[-28.9 -17.2 -32.5   7.0  -8.8   7.8   0.8  24.3   2.9  -2.4 -10.7   5.1
   7.6  -0.2   5.9   2.6   4.7   4.6  -5.5  -7.3  -4.1] -> (83)
[-22.5  -8.3 -12.1  10.8  -6.1  -0.6   7.5  17.0  15.1  -0.4  -2.4  -1.3
  11.3   1.0   1.4   3.1   2.7   3.3   1.7  -5.1   5.8] -> (83)
[-42.2   7.2 -22.6  13.8  -8.4   9.2   7.2  27.0   2.4  -0.4  -2.1   7.0
   0.8   1.0  -3.8  11.2   6.7  15.0   1.1 -15.7  -8.8] -> (83)
[ -7.3 -10.6   3.8  -6.5  -1.1   1.9   3.5  -0.4  -0.8   0.8  -7.8  -0.6
   2.9  -4.5   0.7   5.7   8.0  11.1  -7.7   3.1  -0.7] -> (72)
[-40.7   1.0 -24.8  11.0  -7.5   1.6   8.0  21.1  10.9 -19.4  -6.0   4.5
   6.3   6.5  14.0  15.8   7.3  20.7   5.8 -14.6  -6.9] -> (83)
[-27.7  -3.8 -21.9  11.5 -10.1  10.7  11.3  29.3   5.0   2.7 -10.3   9.4
   9.7   6.0  -1.1   0.6  13.0   1.3   4.6  -6.5  -0.6] -> (83)
[-23.7  -3.0 -29.5  14.7  -3.1  -1.9   7.8  20.4  10.5   1.1  -4.8  -1.5
   9.5  -0.5   9.6  -5.9   7.6   7.8  -3.6  -6.9   6.9] -> (83)
[-33.1  -0.2 -20.4   2.4 -10.4   4.9   6.3  23.9  11.2   8.5  -1.4   0.3
  10.3   8.1  -1.0   2.3   4.3   9.3  -2.3 -13.3  -1.1] -> (83)
[ -6.6 -16.7  11.3  -3.9   6.6  -0.2  -0.4  -0.3  -1.5  -1.5  -4.7   0.5
   3.8  -3.0   2.6   8.0   0.4   8.2 -16.0  -3.9   3.6] -> (72)
[-15.5 -10.5 -14.7   4.8  -2.0  -9.6  -5.7  -4.1  -0.6   2.6  -0.6  10.3
   1.8  -2.8   8.8  10.4  17.1   3.7 -16.9 -13.4   1.0] -> (72)
[-23.1   3.8  16.9  -3.1  14.1   0.3 -13.0 -12.8  -7.2   0.7   0.2  -2.6
   4.6   3.9  -1.7  12.2   8.7  -3.1 -20.4   2.4   5.1] -> (72)
[-13.1  -4.4   6.5  -5.4   4.4  -1.3   8.0   5.0  -4.5   6.4  -3.5  -5.2
   7.8  -3.6   3.0   1.4   5.8   9.9 -12.1   3.6   4.9] -> (72)
[-30.5   0.8 -31.7   5.2  -5.7  10.6   9.0  20.8   8.4  -2.1  -7.7   1.5
  -2.7   0.5   6.8   5.5  -0.2  13.3   2.2 -11.1  -3.5] -> (83)
[ 16.2 -12.5  14.3 -16.4   8.6  -9.4   0.6 -14.1  -9.5  10.1  -1.0 -10.7
   7.2  -3.3   4.4   0.8   6.3   0.6 -16.5   4.6   6.3] -> (72)
[-31.0  -2.2 -15.4   4.1 -12.3  12.2   3.8  20.3  11.0   6.4 -11.8   3.8
   1.8  -0.2  -0.1   5.1   5.3  12.1  -4.1  -8.6  -2.9] -> (83)
[ -3.7 -13.5  -9.2  -2.7  -2.1  -7.7  -3.1  -3.2  -8.4   3.0   1.9   4.9
   1.5  -1.2   4.4   3.4   9.6   5.0  -5.9  -5.6  -3.0] -> (72)
[-25.0   1.9 -21.3   4.7  -3.9   2.2   7.5  14.8   7.2  -4.5  -1.4   3.4
   9.3   1.8  -2.1  10.1  12.4   8.5   6.4 -17.0  -4.3] -> (83)
[-10.4 -13.7 -12.6  -5.6  -5.2   5.1   3.8   9.2   2.7   4.5  -3.2   2.6
  -4.4   2.0   2.9  16.7  23.5  18.8 -12.2  -9.1  -0.6] -> (72)
[-29.6  -4.8 -22.7   6.1  -7.6  -2.0  10.1  18.3  13.0  -1.9  -8.8  -0.8
   8.2   0.9  -4.3  -3.6   7.2   4.7   4.7  -3.1   0.0] -> (83)
[-34.9   1.0 -20.2   9.5 -11.6   8.6   4.0  26.4   7.0   3.2  -4.9   3.2
   7.8  -7.6 -65.6  15.9   3.5  10.0  -0.7 -12.5  -3.0] -> (83)
[-27.5  -1.2 -28.9   7.1  -1.6   6.2   9.3  13.5  10.9   8.7  -9.7  -0.5
   9.8  -2.3   1.3  -1.3   8.6   8.6  -8.3 -10.0   1.8] -> (83)
[-29.8  -7.4 -21.4   3.1  -9.7   9.3   3.9  25.4   6.6   0.9  -7.3   5.7
  13.5  -2.1  -5.4   0.8   9.6   5.0  -0.1 -12.5   2.7] -> (83)
[-24.1   1.2 -23.5   6.0  -7.1  -3.1   1.0  22.2  12.4   2.4  -4.2   4.9
   4.4   0.4   6.3   3.0  -2.4  11.0   1.5 -11.1  -1.5] -> (83)
[-16.9  -6.1 -27.6   1.7  -1.3 -10.7  19.9  20.3   5.0  -6.9  -2.9   1.8
  14.2  13.1   3.6   5.5   2.3   7.0  22.6 -19.1  -1.7] -> (83)
[ -2.5  -8.3  -3.5   9.1   5.5  -3.0  -5.6   1.2   7.1   4.8   0.0  -1.3
   8.2   6.2   6.9  -0.1   5.3   3.4 -14.1   6.7   7.9] -> (72)
[-29.6   3.1 -19.2   1.8  -7.6  10.2   4.8  10.5   7.0  -2.7  -6.0   2.9
   2.2   1.3   4.3   7.2  10.9  13.5  -3.0 -10.0   1.1] -> (83)
[ -1.2  -5.5   2.5 -17.8   8.4 -15.4  -2.3  -8.2  -0.5  16.6   0.2  -4.3
  12.0  -4.7   7.7   4.2  -1.6   0.0 -14.5  -2.9   7.5] -> (72)
[-33.0  -3.5 -24.3  14.5  -8.6   6.3  -0.7  17.5   9.2   5.9  -1.8  11.0
   0.7  -3.7   2.8   2.4   8.2   5.4 -10.6  -3.6   3.7] -> (83)
[-48.3  -2.5 -25.9  -0.3 -11.7  14.6   5.5  28.7  12.4   6.4  -3.0  10.4
   0.6  -0.1  -4.3  15.8  16.3  14.6 -12.2 -24.3  -3.7] -> (83)
[ -8.1  -5.8  -0.6  -4.7   1.3   5.2   0.3  -0.9  -6.0   4.4  -6.4   4.0
  -1.6  -2.7  -0.3  10.3   2.8  10.5 -17.8  -5.5  -5.3] -> (72)
[-24.1  -4.6 -28.5   9.3 -16.8   8.9   7.9  20.8   5.0  -1.5 -11.7   8.4
   5.6   1.8   2.1   4.8   8.9  11.3   4.1  -8.5  -4.0] -> (83)
[  6.1   1.8  21.9 -17.8  11.0  -4.4  15.3  -2.7  -7.4   0.4   6.3 -10.4
  -2.3  -0.9  -4.9  19.4   7.9   9.8  -0.1  -9.8  -5.0] -> (72)
[  0.7  -6.3 -26.4   7.7  -3.9   4.3   7.1  16.8   2.0  -6.6  -2.2   2.1
  -4.5  -0.1  14.7   0.7   8.7   8.0  14.4  -1.9  -1.0] -> (83)
[-26.7  -0.8 -24.3   4.9  -8.2   2.6   5.8  20.7   9.0   5.1  -2.9   0.2
   6.1  -5.1  -3.4   2.9   9.3  10.9   0.2  -3.8   3.0] -> (83)
[ -5.9 -13.4 -10.1  -5.0   4.8  -8.3  -7.9 -11.8  -8.6   8.0  -3.4   4.5
   6.4  -6.3   3.9   1.6  -0.4   9.5  -8.5  -9.5   4.8] -> (72)
[ -1.5  -7.0 -12.5 -12.9   3.3  -6.6   9.3   1.4 -14.6  -0.5   4.8   0.0
   6.6  -0.6   0.6  11.0   9.9  10.9 -10.0  -4.3   1.1] -> (72)
[-33.7  -0.7 -28.0   7.8 -12.0   9.3  11.9  21.3   3.0  -1.0  -3.6   6.4
   9.3   0.3   0.7   2.7  10.2   6.1   5.2  -9.0  -5.7] -> (83)
[-24.0  -5.1 -29.7  10.7 -13.2   1.1  -1.2  19.4  10.2   1.9  -9.8   7.9
   1.6  -0.2   0.5   4.0   5.1  16.1  -0.5 -12.6 -12.9] -> (83)
[ -9.4  -4.2   2.3  -6.2   5.4   4.2  -3.4  -4.1 -14.5  -1.1  -6.3  -1.9
  -0.3   2.3   9.6   6.9   6.1  14.9  -3.1   6.3   1.4] -> (72)
[-25.0   2.1 -21.3  10.9  -6.0   0.7   6.9  20.7   4.9  -1.5   0.7   0.6
   5.0   2.2   6.0   8.0   7.5   0.6   6.6  -1.7   1.2] -> (83)
[-24.5  -2.3 -20.0   9.8  -5.1   4.9   7.3  24.5   9.9  -0.9  -5.5  -5.7
  12.0  -2.6   3.7   5.5  10.5   9.0   0.4  -9.6   3.1] -> (83)
[-30.4  -0.4 -23.8   4.9  -5.7   5.6   7.0  24.0   8.9  -3.8  -3.9   1.3
   9.9   0.8   2.6  -1.0  11.3   8.9  -5.1 -11.4  12.0] -> (83)
[-22.7   2.4 -25.3   3.9  -4.9  -0.4   8.3  19.5   9.3  -0.1  -3.6  -2.5
   7.1   4.8   2.1  -2.2   5.5   5.0   7.7  -5.0  -0.2] -> (83)
[ -7.6   0.2   8.5 -14.9  10.0  -1.6   5.8  -3.0  -5.1   1.9   0.5   2.4
   8.2   2.0   2.6  12.2  -7.5  10.2  -4.2 -14.9   1.8] -> (72)

[-23.8   9.7  -0.1   5.7  -7.4  -3.7   6.6 -12.3  11.0   3.8   3.2  17.7
   0.7 -15.4  -2.0   2.5  -9.2  -1.7 -19.8   9.9  -3.5] -> <13>
[ -7.3 -13.6 -10.4 -11.8   3.0  17.6  -8.6 -12.4 -13.6  -3.2  -5.0  -7.1
  -1.2   6.7 -16.3   6.8  10.8   5.0 -19.4  -4.1   9.7] -> <21>
[-10.6 -14.2  -3.2  -9.5  -0.9   6.9  -3.2 -16.6  -6.6  -7.4  -5.2 -11.7
  -4.9   1.1 -11.7   0.6   6.1 -16.3  -8.3  -0.8   3.9] -> <21>
[-25.4   4.8  -6.0  -2.9 -10.7   1.5  10.5  -3.2   0.4   6.2  -9.8  13.6
   7.1 -10.3 -15.5  -0.7  -9.8   7.1 -16.5  -0.1 -10.9] -> <13>
[-18.0  -5.7   0.3   0.3   1.7  -4.4  15.8 -37.8  -8.4   8.5   5.3 -18.0
   1.0 -29.1   3.8  13.9  11.2 -19.9 -13.0  11.8   4.3] -> <18>
[ 35.8  -7.7  -2.5   2.4 -19.9  -1.8   3.7 -23.7  -4.3   5.6   9.3  14.3
   0.1  -7.2 -15.9   3.0  -3.3   3.6   8.7  -5.3  -1.0] -> <12>
